Below is a small trained network, with its code and all its weights. Each question gives an input and a target symbol and asks what happens when units are switched off, that is, made to give their printed mean instead of their output.

import numpy as np


def w(rows, s, z=0):
    codes = np.array(rows[::2]) - 128.0
    scale = np.full(codes.shape[1], s)
    scale[-1] = z or s
    return codes * scale


def softmax(a):
    e = np.exp(a - a.max(-1, keepdims=True))
    return e / e.sum(-1, keepdims=True)


def log_softmax(a):
    a = a - a.max(-1, keepdims=True)
    return a - np.log(np.exp(a).sum(-1, keepdims=True))


def net(x, mask):
    ids = ['Σβδζμπτ'.index(c) for c in x.split()]
    T = len(ids)
    res = E[ids] + P[:T]
    u = 0
    for l in range(3):
        r = res
        for j in range(3):
            rows = slice(2 * j, 2 * j + 2)
            q, k, v = (r @ M[l][rows].T for M in (Q, K, V))
            z = softmax(np.where(np.tri(T) > 0, q @ k.T / 2**0.5, -1e9)) @ v
            o = O[l][rows]
            res = res + np.where(mask[u + j], z, o[:, -1]) @ o[:, :-1]
        u += 3
    return log_softmax(res[-1] @ U[:, :-1].T + U[:, -1])


Q, K, V, O = {}, {}, {}, {}
E = w([
[199,132,157,86,243,71,181,140,91,89],'Σ',
[132,51,68,125,163,95,190,231,172,86],'β',
[134,53,146,69,83,98,193,143,9,172],'δ',
[116,92,118,7,143,138,71,87,114,75],'ζ',
[160,181,66,137,119,42,133,129,148,140],'μ',
[142,102,53,141,101,144,223,131,110,42],'π',
[146,167,82,151,173,228,157,170,74,147],'τ',
],0.016)
P = w([
[174,154,129,193,109,138,130,122,140,148],'0',
[27,120,91,111,163,123,113,106,82,116],'1',
[118,139,96,102,142,137,141,136,82,142],'2',
[147,141,134,105,129,165,141,188,113,101],'3',
[108,77,192,245,85,125,84,37,215,177],'4',
[104,86,94,175,123,114,121,90,131,198],'5',
[161,88,90,154,81,141,147,110,157,198],'6',
[220,122,171,142,125,137,128,148,102,49],'7',
],0.013)
Q[0] = w([
[134,154,139,80,114,151,184,125,169,146],'L0H0',
[66,137,196,186,159,128,139,137,110,101],'L0H0',
[87,154,112,215,117,160,154,140,163,176],'L0H1',
[153,176,104,151,83,147,170,181,104,154],'L0H1',
[88,140,165,132,158,212,122,165,123,162],'L0H2',
[144,155,172,169,113,99,93,140,190,2],'L0H2',
],0.011)
K[0] = w([
[168,189,166,144,123,192,125,169,198,99],'L0H0',
[83,123,48,138,202,101,158,36,176,169],'L0H0',
[142,175,3,153,218,112,88,138,176,89],'L0H1',
[198,203,135,177,138,164,73,199,188,52],'L0H1',
[101,71,155,179,106,150,179,115,59,216],'L0H2',
[52,158,139,234,229,113,73,107,254,39],'L0H2',
],0.0092)
V[0] = w([
[139,100,71,58,166,223,85,191,149,218],'L0H0',
[67,57,112,129,5,39,111,83,34,241],'L0H0',
[95,176,178,122,66,115,198,175,118,137],'L0H1',
[165,118,106,61,181,115,2,142,164,133],'L0H1',
[80,198,207,114,101,100,107,76,135,113],'L0H2',
[52,221,121,220,143,177,177,163,146,132],'L0H2',
],0.0053)
O[0] = w([
[99,186,158,199,193,117,196,172,138,102,156],'L0H0',
[148,144,125,117,54,181,152,236,191,123,207],'L0H0',
[125,117,208,20,109,84,12,43,81,187,146],'L0H1',
[168,122,177,224,3,22,91,161,38,76,52],'L0H1',
[127,125,125,91,114,209,182,128,17,147,3],'L0H2',
[80,102,92,51,108,56,192,57,80,169,4],'L0H2',
],0.0065,0.0039)
Q[1] = w([
[237,132,166,76,212,131,179,153,83,94],'L1H0',
[120,200,1,87,97,70,113,160,90,91],'L1H0',
[86,119,106,54,124,222,142,85,178,70],'L1H1',
[107,159,76,87,190,101,173,124,62,66],'L1H1',
[92,81,155,130,160,128,130,166,198,192],'L1H2',
[231,11,191,101,188,96,177,220,160,157],'L1H2',
],0.0083)
K[1] = w([
[129,110,212,147,81,154,124,116,222,111],'L1H0',
[249,135,137,83,123,104,199,76,168,133],'L1H0',
[102,139,141,64,135,142,118,109,167,140],'L1H1',
[192,56,156,110,96,137,153,136,143,215],'L1H1',
[101,116,115,66,146,108,133,165,93,180],'L1H2',
[90,132,236,55,107,114,140,126,139,215],'L1H2',
],0.011)
V[1] = w([
[190,160,150,99,92,109,180,86,128,116],'L1H0',
[89,140,168,127,110,220,184,114,136,1],'L1H0',
[159,190,58,113,145,147,134,75,157,63],'L1H1',
[107,99,167,94,113,136,155,87,110,94],'L1H1',
[89,165,100,108,104,221,64,94,151,53],'L1H2',
[138,73,150,132,40,171,153,134,94,167],'L1H2',
],0.0067)
O[1] = w([
[182,67,158,2,134,176,114,168,127,138,112],'L1H0',
[143,94,89,127,198,134,110,145,109,167,99],'L1H0',
[170,153,115,70,165,175,143,217,169,146,204],'L1H1',
[115,89,82,174,136,189,26,129,141,126,92],'L1H1',
[170,128,72,183,183,65,92,171,136,224,3],'L1H2',
[106,90,220,146,177,24,185,181,139,184,221],'L1H2',
],0.0078,0.0029)
Q[2] = w([
[41,63,91,218,74,162,106,54,197,208],'L2H0',
[117,144,36,22,114,213,187,192,114,106],'L2H0',
[131,72,107,173,116,136,254,158,138,98],'L2H1',
[191,242,120,101,128,138,131,70,89,187],'L2H1',
[222,165,127,90,129,43,179,193,221,104],'L2H2',
[102,80,144,172,71,91,131,81,243,172],'L2H2',
],0.0076)
K[2] = w([
[41,159,59,67,96,95,153,221,2,102],'L2H0',
[156,75,189,155,32,199,171,139,118,190],'L2H0',
[139,101,154,184,113,61,236,139,39,206],'L2H1',
[166,224,72,118,151,90,131,152,172,66],'L2H1',
[153,88,240,143,100,80,161,122,148,219],'L2H2',
[37,121,115,46,132,74,121,181,64,142],'L2H2',
],0.008)
V[2] = w([
[164,213,245,126,177,153,64,127,66,153],'L2H0',
[103,212,92,152,133,201,222,74,119,220],'L2H0',
[119,121,87,179,179,53,119,112,146,169],'L2H1',
[167,24,173,75,94,127,50,113,62,162],'L2H1',
[254,147,98,120,147,89,180,106,175,96],'L2H2',
[89,44,187,111,216,137,193,117,149,77],'L2H2',
],0.0065)
O[2] = w([
[154,89,117,205,186,118,240,109,106,119,66],'L2H0',
[147,48,174,96,181,49,142,88,166,100,97],'L2H0',
[183,114,156,129,141,118,69,137,137,131,40],'L2H1',
[162,149,112,156,137,220,191,43,255,78,185],'L2H1',
[186,105,131,146,76,138,151,77,138,212,196],'L2H2',
[135,172,6,80,93,27,122,124,109,107,254],'L2H2',
],0.0082,0.0054)
U = w([
[194,64,47,156,93,139,152,40,129,44,26],'Σ',
[149,196,121,106,93,66,77,140,128,69,90],'β',
[84,166,157,103,187,130,161,203,222,26,19],'δ',
[178,119,158,218,175,188,74,200,113,92,252],'ζ',
[137,42,253,112,44,163,158,128,161,137,230],'μ',
[181,81,125,49,189,174,43,109,229,121,91],'π',
[154,89,177,134,229,48,110,53,147,89,190],'τ',
],0.0044,0.0034)

Each question gives the input, a string of symbols that net reads in full, and the target symbol t.
The units are the heads (2 rows each of Q, K, V and O). Each row of codes is followed by its name. A weight is (code - 128) times the scale printed after its matrix; where a second scale follows, it is the last column's (O and U).
mask holds one flag per head, layer by layer. A switched-off head (its flag False) gives its mean, the last column of its rows in O, instead of its output. The means were averaged over made-up inputs and are rounded, as every weight is.
A unit's drop is (log p(t) with every unit on - log p(t) with that unit switched off) / (log p(t) with every unit on - log p(t) with every unit switched off).
The circuit of an input: a set's keep is (log p(t) with only the set's units on - log p(t) with every unit switched off) / (log p(t) with every unit on - log p(t) with every unit switched off). Starting from all 9 units, units are removed one at a time, each time the one whose removal leaves the highest keep (on an exact tie, the one counted first), for as long as the keep stays at least 0.8.
units of the circuit, in order: the units of the circuit, biggest drop first
unit that matters most: the unit with the biggest drop
heads that matter: for each layer, one digit per head in row order, 1 if its drop is at least 0.15 and else 0, layers parted by /
input μ Σ ζ Σ, target μ: units of the circuit, in order -> [L2H2, L1H0]
input μ ζ β τ, target μ: unit that matters most -> L2H2
input τ β π ζ, target τ: heads that matter -> 110 / 000 / 100
input δ β τ π δ, target β: heads that matter -> 000 / 100 / 101
input β β δ β π Σ ζ ζ, target π: units of the circuit, in order -> [L0H1, L2H0, L1H0]
input ζ β ζ Σ ζ, target β: heads that matter -> 010 / 100 / 100
input μ τ μ β, target μ: units of the circuit, in order -> [L2H2, L1H1]
input τ π μ δ ζ τ β δ, target ζ: heads that matter -> 001 / 001 / 100
input τ π ζ ζ μ, target π: units of the circuit, in order -> [L2H0, L1H2, L1H1]
input ζ τ π μ, target ζ: units of the circuit, in order -> [L2H2, L1H2, L2H1]
input τ β β, target τ: units of the circuit, in order -> [L2H0, L0H0]
input ζ τ τ π Σ ζ, target τ: units of the circuit, in order -> [L2H0, L0H0]
input δ β τ δ μ τ π, target δ: heads that matter -> 100 / 001 / 001
input β μ β μ τ ζ Σ τ, target τ: units of the circuit, in order -> [L2H0, L0H2]
input Σ ζ π μ μ, target ζ: units of the circuit, in order -> [L0H1, L2H0, L2H2, L1H2]
input ζ Σ τ β, target ζ: heads that matter -> 000 / 001 / 111
input β δ β δ τ, target δ: heads that matter -> 100 / 011 / 001
input τ β τ δ, target τ: heads that matter -> 100 / 000 / 100
input ζ τ ζ β μ, target τ: units of the circuit, in order -> [L2H0, L0H2, L0H0]
input δ ζ μ δ, target δ: unit that matters most -> L0H0
input τ Σ δ π β μ π μ, target β: units of the circuit, in order -> [L2H0, L2H2, L1H2]
